Below is a small trained network, with its code and all its weights. Each question gives an input and a class and asks what happens when units are switched off, that is, made to give their printed mean instead of their output.

import numpy as np


def w(rows, s, z=0):
    codes = np.array(rows[::2]) - 128.0
    scale = np.full(codes.shape[1], s)
    scale[-1] = z or s
    return codes * scale


def norm(h):
    return h / np.sqrt((h * h).mean(-1, keepdims=True) + 1e-5)


def f(y):
    return np.maximum(y, 0)


def log_softmax(a):
    a = a - a.max(-1, keepdims=True)
    return a - np.log(np.exp(a).sum(-1, keepdims=True))


def net(x, mask):
    res = np.array(x, float).reshape(1, 2) / 4 @ E
    u = 0
    for l in range(3):
        y = f(norm(res) @ A[l][:, :-1].T + A[l][:, -1])
        res = res + np.where(mask[u : u + 8], y, B[l][:, -1]) @ B[l][:, :-1]
        u += 8
    return log_softmax(norm(res)[-1] @ U[:, :-1].T + U[:, -1])


A, B = {}, {}
E = w([
[7,58,151,95,171],'x0',
[166,52,20,139,163],'x1',
],0.0015)
A[0] = w([
[135,124,135,112,134,113],'0.n1',
[103,183,197,95,100,254],'0.n2',
[149,137,120,186,111,174],'0.n3',
[161,86,57,83,188,225],'0.n4',
[197,185,119,147,104,232],'0.n5',
[58,78,140,4,182,100],'0.n6',
[94,150,83,160,119,101],'0.n7',
[129,133,123,117,126,114],'0.n8',
],0.0021,0.0014)
B[0] = w([
[148,157,130,126,112,128],'0.n1',
[199,62,109,92,176,224],'0.n2',
[80,90,144,131,104,173],'0.n3',
[145,138,215,90,117,252],'0.n4',
[38,67,162,177,130,226],'0.n5',
[117,123,106,254,51,211],'0.n6',
[138,101,135,115,106,131],'0.n7',
[115,133,115,120,133,128],'0.n8',
],0.0024,0.0021)
A[1] = w([
[136,127,85,115,146,9],'1.n1',
[144,48,156,134,121,190],'1.n2',
[146,135,136,61,155,29],'1.n3',
[90,254,174,81,116,85],'1.n4',
[93,194,151,102,133,47],'1.n5',
[187,203,104,168,95,7],'1.n6',
[122,92,72,175,110,34],'1.n7',
[146,117,49,123,167,2],'1.n8',
],0.0039,0.0008)
B[1] = w([
[133,140,173,103,129,139],'1.n1',
[124,191,139,147,139,253],'1.n2',
[118,150,100,164,115,132],'1.n3',
[201,80,117,76,159,170],'1.n4',
[159,120,103,110,142,146],'1.n5',
[4,70,75,209,110,177],'1.n6',
[144,161,188,93,135,193],'1.n7',
[170,121,213,64,117,168],'1.n8',
],0.0036,0.0028)
A[2] = w([
[204,64,135,29,174,83],'2.n1',
[164,96,61,208,43,190],'2.n2',
[119,149,154,115,131,156],'2.n3',
[98,204,190,134,91,168],'2.n4',
[169,205,142,159,107,177],'2.n5',
[66,102,116,19,104,94],'2.n6',
[133,252,143,165,145,2],'2.n7',
[205,86,159,15,124,49],'2.n8',
],0.0035,0.00077)
B[2] = w([
[200,153,214,80,99,254],'2.n1',
[17,65,160,124,193,225],'2.n2',
[154,112,83,125,121,172],'2.n3',
[194,124,73,97,134,220],'2.n4',
[88,125,79,139,169,199],'2.n5',
[150,110,61,244,118,178],'2.n6',
[125,183,82,116,156,174],'2.n7',
[244,75,253,50,122,250],'2.n8',
],0.0031,0.0022)
U = w([
[2,42,136,216,157,187],'0',
[237,96,235,65,116,189],'1',
[167,249,5,126,172,161],'2',
[109,191,107,130,29,30],'3',
[96,190,111,121,41,3],'4',
],0.0089,0.0051)

Each question gives the input, the list of numbers given to net, and the class t.
The units are the neurons (one row each of A and B). Each row of codes is followed by its name. A weight is (code - 128) times the scale printed after its matrix; where a second scale follows, it is the last column's (A, B and U).
mask holds one flag per neuron, layer by layer. A switched-off neuron (its flag False) gives its mean, the last column of its row in B, instead of its output. The means were averaged over made-up inputs and are rounded, as every weight is.
A unit's drop is (log p(t) with every unit on - log p(t) with that unit switched off) / (log p(t) with every unit on - log p(t) with every unit switched off).
The circuit of an input: a set's keep is (log p(t) with only the set's units on - log p(t) with every unit switched off) / (log p(t) with every unit on - log p(t) with every unit switched off). Starting from the 12 units with the biggest drops (on a tie, the unit counted first), units are removed one at a time, each time the one whose removal leaves the highest keep (on an exact tie, the one counted first), for as long as the keep stays at least 0.8.
units of the circuit, in order: the units of the circuit, biggest drop first
most important unit: the unit with the biggest drop
k most important neurons: the k neurons with the biggest drops, biggest first
top k neurons in layer l: the k neurons of layer l with the biggest drops, biggest first
drop of u: that unit's drop, to one decimal
input [1,-2], class 2: most important unit -> 0.n2
input [5,-4], class 0: units of the circuit, in order -> [2.n8; 2.n1]
input [-1,3], class 2: 2 most important neurons -> [1.n2; 0.n4]
input [3,3], class 2: 2 most important neurons -> [0.n5; 1.n2]
input [-8,8], class 0: units of the circuit, in order -> [1.n6; 2.n2]
input [3,1], class 2: 2 most important neurons -> [0.n5; 1.n6]
input [-3,-1], class 2: top 2 neurons in layer 0 -> [0.n5; 0.n6]
input [-3,3], class 2: 2 most important neurons -> [0.n5; 0.n2]
input [3,0], class 2: top 2 neurons in layer 2 -> [2.n8; 2.n4]
input [-8,-7], class 0: 2 most important neurons -> [1.n6; 0.n4]
input [0,-1], class 2: 2 most important neurons -> [1.n2; 1.n4]
input [-7,-6], class 0: 2 most important neurons -> [1.n6; 0.n4]
input [1,3], class 2: top 2 neurons in layer 0 -> [0.n4; 0.n2]
input [-8,-6], class 0: top neuron in layer 2 -> [2.n2]
input [-6,5], class 0: drop of 1.n6 -> 0.7
